Here is a tiny trained network, its code and every weight. The questions are about switching its units off for an input and a class, where a switched-off unit gives its printed mean instead of its output.

import numpy as np


def w(rows, s, z=0):
    codes = np.array(rows[::2]) - 128.0
    scale = np.full(codes.shape[1], s)
    scale[-1] = z or s
    return codes * scale


def norm(h):
    return h / np.sqrt((h * h).mean(-1, keepdims=True) + 1e-5)


def f(y):
    return y / 2 * (1 + np.tanh(0.7978845608 * (y + 0.044715 * y**3)))


def log_softmax(a):
    a = a - a.max(-1, keepdims=True)
    return a - np.log(np.exp(a).sum(-1, keepdims=True))


def net(x, mask):
    res = np.array(x, float).reshape(1, 4) / 4 @ E
    u = 0
    for l in range(2):
        y = f(norm(res) @ A[l][:, :-1].T + A[l][:, -1])
        res = res + np.where(mask[u : u + 10], y, B[l][:, -1]) @ B[l][:, :-1]
        u += 10
    return log_softmax(norm(res)[-1] @ U[:, :-1].T + U[:, -1])


A, B = {}, {}
E = w([
[147,209,126,191,204,171,140,169],'x0',
[173,154,178,208,107,77,220,128],'x1',
[73,196,196,146,60,95,1,153],'x2',
[76,121,120,153,178,111,141,109],'x3',
],0.0056)
A[0] = w([
[125,217,154,147,209,254,136,179,28],'L0N1',
[169,188,176,176,218,237,123,180,7],'L0N2',
[113,98,60,86,181,202,53,128,81],'L0N3',
[176,91,136,141,61,190,104,72,152],'L0N4',
[212,59,102,112,169,199,169,106,121],'L0N5',
[73,72,145,92,115,124,151,77,8],'L0N6',
[157,136,159,155,188,29,144,78,104],'L0N7',
[122,46,115,88,78,68,125,87,80],'L0N8',
[54,111,112,33,152,190,114,186,119],'L0N9',
[108,99,135,162,214,87,121,114,167],'L0N10',
],0.0048,0.0017)
B[0] = w([
[138,94,82,116,133,50,88,109,250],'L0N1',
[180,47,93,122,178,37,86,132,241],'L0N2',
[170,203,86,135,48,165,173,45,244],'L0N3',
[81,110,97,172,202,78,134,58,161],'L0N4',
[27,121,180,88,170,157,144,205,252],'L0N5',
[197,86,116,116,132,109,118,134,140],'L0N6',
[171,152,141,107,96,154,138,94,172],'L0N7',
[171,114,109,122,178,56,98,112,205],'L0N8',
[184,254,138,134,85,126,161,49,224],'L0N9',
[167,123,123,82,81,131,99,158,175],'L0N10',
],0.0064,0.0024)
A[1] = w([
[61,136,175,180,82,120,72,210,41],'L1N1',
[127,29,109,96,153,34,107,61,70],'L1N2',
[202,209,77,163,204,161,116,225,221],'L1N3',
[183,150,228,171,126,35,211,140,96],'L1N4',
[131,138,200,190,81,96,232,151,108],'L1N5',
[138,116,116,94,139,139,212,145,57],'L1N6',
[126,52,143,49,3,59,182,65,147],'L1N7',
[134,82,92,94,193,224,211,106,204],'L1N8',
[139,181,130,167,130,95,158,132,86],'L1N9',
[116,209,185,170,95,70,30,90,245],'L1N10',
],0.0053,0.0012)
B[1] = w([
[94,65,140,92,171,158,146,189,153],'L1N1',
[175,133,122,146,160,86,98,166,188],'L1N2',
[165,79,130,150,97,47,68,96,195],'L1N3',
[103,164,68,31,86,146,91,58,211],'L1N4',
[129,201,87,98,104,206,50,82,181],'L1N5',
[46,129,143,120,135,157,100,186,159],'L1N6',
[149,158,105,209,176,114,98,151,214],'L1N7',
[86,122,232,169,61,164,117,173,212],'L1N8',
[90,114,118,102,128,138,118,75,143],'L1N9',
[123,66,145,136,177,182,255,175,253],'L1N10',
],0.0063,0.0053)
U = w([
[67,92,210,130,134,211,178,254,208],'0',
[177,110,81,162,158,24,85,145,161],'1',
[113,234,82,99,75,209,129,35,1],'2',
],0.008,0.00058)

Each question gives the input, the list of numbers given to net, and the class t.
The units are the neurons (one row each of A and B). Each row of codes is followed by its name. A weight is (code - 128) times the scale printed after its matrix; where a second scale follows, it is the last column's (A, B and U).
mask holds one flag per neuron, layer by layer. A switched-off neuron (its flag False) gives its mean, the last column of its row in B, instead of its output. The means were averaged over made-up inputs and are rounded, as every weight is.
A unit's drop is (log p(t) with every unit on - log p(t) with that unit switched off) / (log p(t) with every unit on - log p(t) with every unit switched off).
The circuit of an input: a set's keep is (log p(t) with only the set's units on - log p(t) with every unit switched off) / (log p(t) with every unit on - log p(t) with every unit switched off). Starting from the 12 units with the biggest drops (on a tie, the unit counted first), units are removed one at a time, each time the one whose removal leaves the highest keep (on an exact tie, the one counted first), for as long as the keep stays at least 0.8.
circuit, biggest first: the units of the circuit, biggest drop first
k most important neurons: the k neurons with the biggest drops, biggest first
k most important neurons of layer l: the k neurons of layer l with the biggest drops, biggest first
drop when u is switched off: that unit's drop, to one decimal
input [4,3,6,-6], class 0: circuit, biggest first => [L1N10]
input [8,-4,5,3], class 1: circuit, biggest first => [L0N2, L1N3]
input [-6,-7,-7,-1], class 0: circuit, biggest first => [L0N5, L1N8]
input [-2,-3,-2,4], class 2: 4 most important neurons => [L0N3, L0N9, L1N10, L0N2]
input [-8,-3,8,5], class 0: 3 most important neurons => [L1N10, L0N2, L0N1]
input [-4,7,7,7], class 0: 2 most important neurons => [L1N10, L1N1]
input [4,7,5,-5], class 2: 3 most important neurons => [L1N4, L1N5, L0N5]
input [2,4,5,-2], class 0: 4 most important neurons => [L1N10, L1N1, L0N9, L0N3]
input [3,-3,1,-4], class 1: 2 most important neurons of layer 1 => [L1N4, L1N5]
input [0,4,-3,6], class 2: 4 most important neurons of layer 1 => [L1N5, L1N4, L1N10, L1N1]
input [4,5,-2,-8], class 2: 2 most important neurons of layer 1 => [L1N4, L1N5]
input [-5,-2,-5,6], class 0: 3 most important neurons of layer 0 => [L0N5, L0N1, L0N2]
input [-5,7,-5,0], class 2: 4 most important neurons => [L1N4, L1N5, L1N10, L0N2]
input [7,-6,6,5], class 1: most important neuron of layer 1 => [L1N8]
input [6,-1,4,2], class 1: 3 most important neurons of layer 0 => [L0N2, L0N1, L0N5]
input [3,2,-1,-6], class 1: drop when L0N2 is switched off => 0.1
input [-6,1,-8,-8], class 0: drop when L0N7 is switched off => 0.0
input [7,-5,-1,2], class 1: drop when L0N2 is switched off => 0.3
